Here is a tiny trained network, its code and every weight. The questions are about switching its units off for an input and a class, where a switched-off unit gives its printed mean instead of its output.

import numpy as np


def w(rows, s, z=0):
    codes = np.array(rows[::2]) - 128.0
    scale = np.full(codes.shape[1], s)
    scale[-1] = z or s
    return codes * scale


def f(y):
    return y / 2 * (1 + np.tanh(0.7978845608 * (y + 0.044715 * y**3)))


def log_softmax(a):
    a = a - a.max(-1, keepdims=True)
    return a - np.log(np.exp(a).sum(-1, keepdims=True))


def net(x, mask):
    res = np.array(x, float).reshape(1, 6) / 4 @ E
    y = f(res @ A[0][:, :-1].T + A[0][:, -1])
    res = res + np.where(mask, y, B[0][:, -1]) @ B[0][:, :-1]
    return log_softmax(res[-1] @ U[:, :-1].T + U[:, -1])


A, B = {}, {}
E = w([
[118,125,139,129,130],'x0',
[148,81,92,221,13],'x1',
[127,127,126,129,129],'x2',
[132,130,126,125,126],'x3',
[62,31,55,102,160],'x4',
[2,237,83,86,83],'x5',
],0.0066)
A[0] = w([
[74,46,73,116,154,57],'neuron 0',
[179,80,170,154,183,54],'neuron 1',
[166,178,182,133,128,69],'neuron 2',
[155,137,137,37,166,73],'neuron 3',
[75,168,99,102,92,53],'neuron 4',
[152,77,128,245,105,161],'neuron 5',
[139,93,184,70,91,2],'neuron 6',
[207,108,134,123,126,107],'neuron 7',
[89,61,117,117,133,41],'neuron 8',
[130,114,112,170,82,51],'neuron 9',
[91,115,173,134,129,188],'neuron 10',
[167,125,77,156,87,60],'neuron 11',
[144,125,122,113,117,230],'neuron 12',
[113,156,76,147,95,198],'neuron 13',
[116,167,100,100,132,58],'neuron 14',
[147,157,89,110,127,180],'neuron 15',
[184,146,134,148,111,196],'neuron 16',
[127,111,137,117,111,220],'neuron 17',
[152,154,74,136,152,77],'neuron 18',
[172,127,172,65,209,137],'neuron 19',
[171,175,172,160,113,74],'neuron 20',
[155,175,136,173,143,194],'neuron 21',
[119,97,106,125,141,16],'neuron 22',
[176,73,172,120,122,63],'neuron 23',
[159,58,181,125,165,74],'neuron 24',
[161,185,209,127,87,37],'neuron 25',
[120,134,154,95,193,71],'neuron 26',
[191,62,178,138,163,59],'neuron 27',
[96,48,63,67,141,128],'neuron 28',
[152,124,90,169,69,49],'neuron 29',
[139,141,144,69,189,94],'neuron 30',
],0.012,0.0073)
B[0] = w([
[245,124,205,90,53,174],'neuron 0',
[47,246,140,92,73,182],'neuron 1',
[141,34,158,74,93,162],'neuron 2',
[141,69,60,181,58,167],'neuron 3',
[44,153,141,62,73,175],'neuron 4',
[104,50,79,148,147,255],'neuron 5',
[62,110,212,29,59,107],'neuron 6',
[76,124,150,116,157,179],'neuron 7',
[150,53,177,42,76,134],'neuron 8',
[146,105,52,180,32,142],'neuron 9',
[108,35,106,146,193,173],'neuron 10',
[137,95,62,134,56,144],'neuron 11',
[114,73,111,144,221,213],'neuron 12',
[55,86,139,116,174,214],'neuron 13',
[73,157,131,129,84,138],'neuron 14',
[76,96,169,153,194,174],'neuron 15',
[133,109,171,138,161,216],'neuron 16',
[116,55,95,124,194,201],'neuron 17',
[119,203,132,93,81,110],'neuron 18',
[109,41,37,179,112,225],'neuron 19',
[213,138,140,137,61,166],'neuron 20',
[152,75,168,101,150,207],'neuron 21',
[94,34,171,102,87,112],'neuron 22',
[41,220,137,130,106,164],'neuron 23',
[92,205,192,78,125,179],'neuron 24',
[185,59,220,54,57,169],'neuron 25',
[129,57,55,176,52,158],'neuron 26',
[2,139,140,62,112,199],'neuron 27',
[202,118,217,106,107,206],'neuron 28',
[127,77,50,149,30,155],'neuron 29',
[169,82,58,205,68,180],'neuron 30',
],0.0094,0.0068)
U = w([
[106,88,17,172,18,73],'0',
[1,225,140,81,38,177],'1',
[247,121,232,87,21,100],'2',
[116,100,98,118,185,244],'3',
[114,80,110,115,196,180],'4',
[115,80,104,116,176,179],'5',
[178,193,96,196,221,1],'6',
],0.008)

Each question gives the input, the list of numbers given to net, and the class t.
The units are the neurons (one row each of A and B). Each row of codes is followed by its name. A weight is (code - 128) times the scale printed after its matrix; where a second scale follows, it is the last column's (A, B and U).
mask holds one flag per neuron, in row order. A switched-off neuron (its flag False) gives its mean, the last column of its row in B, instead of its output. The means were averaged over made-up inputs and are rounded, as every weight is.
A unit's drop is (log p(t) with every unit on - log p(t) with that unit switched off) / (log p(t) with every unit on - log p(t) with every unit switched off).
The circuit of an input: a set's keep is (log p(t) with only the set's units on - log p(t) with every unit switched off) / (log p(t) with every unit on - log p(t) with every unit switched off). Starting from the 12 units with the biggest drops (on a tie, the unit counted first), units are removed one at a time, each time the one whose removal leaves the highest keep (on an exact tie, the one counted first), for as long as the keep stays at least 0.8.
units of the circuit, in order: the units of the circuit, biggest drop first
unit that matters most: the unit with the biggest drop
top k neurons: the k neurons with the biggest drops, biggest first
drop of u: that unit's drop, to one decimal
input [5,5,5,2,-6,4], class 2: top 2 neurons -> [neuron 25; neuron 19]
input [4,-2,2,-2,8,7], class 2: units of the circuit, in order -> [neuron 0; neuron 28]
input [3,-8,5,6,1,-8], class 0: units of the circuit, in order -> [neuron 19; neuron 30]
input [-6,1,8,-3,-4,-8], class 1: units of the circuit, in order -> [neuron 1; neuron 27]
input [-6,6,-6,1,-7,-7], class 1: unit that matters most -> neuron 27
input [-2,3,4,3,2,-6], class 1: units of the circuit, in order -> [neuron 1; neuron 27; neuron 23]
input [0,-4,-1,-4,7,-7], class 1: units of the circuit, in order -> [neuron 1; neuron 24]
input [-2,5,8,0,8,-2], class 2: top 2 neurons -> [neuron 0; neuron 28]
input [-1,-6,1,-4,4,-8], class 1: top 3 neurons -> [neuron 1; neuron 24; neuron 27]
input [1,-6,-5,1,-6,-5], class 0: top 4 neurons -> [neuron 19; neuron 30; neuron 3; neuron 26]
input [-8,-8,3,-8,2,8], class 0: top 3 neurons -> [neuron 30; neuron 3; neuron 26]
input [3,1,-4,-4,3,-5], class 1: units of the circuit, in order -> [neuron 1; neuron 27; neuron 24]
input [-2,6,7,2,7,7], class 1: top 2 neurons -> [neuron 4; neuron 13]
input [0,0,-2,-8,-5,-8], class 1: top neuron -> [neuron 1]
input [5,-7,-2,-1,-4,-7], class 0: top 2 neurons -> [neuron 19; neuron 30]
input [7,5,-3,3,-7,2], class 2: top 2 neurons -> [neuron 25; neuron 20]
input [7,7,1,1,-8,0], class 2: top 3 neurons -> [neuron 25; neuron 20; neuron 19]
input [-4,-8,1,5,-3,5], class 0: drop of neuron 30 -> 0.1
input [5,-3,3,0,5,-4], class 2: drop of neuron 27 -> -0.1
input [-3,-4,-2,-2,8,3], class 2: drop of neuron 0 -> 0.3
input [-1,6,-3,3,8,-3], class 2: units of the circuit, in order -> [neuron 0]
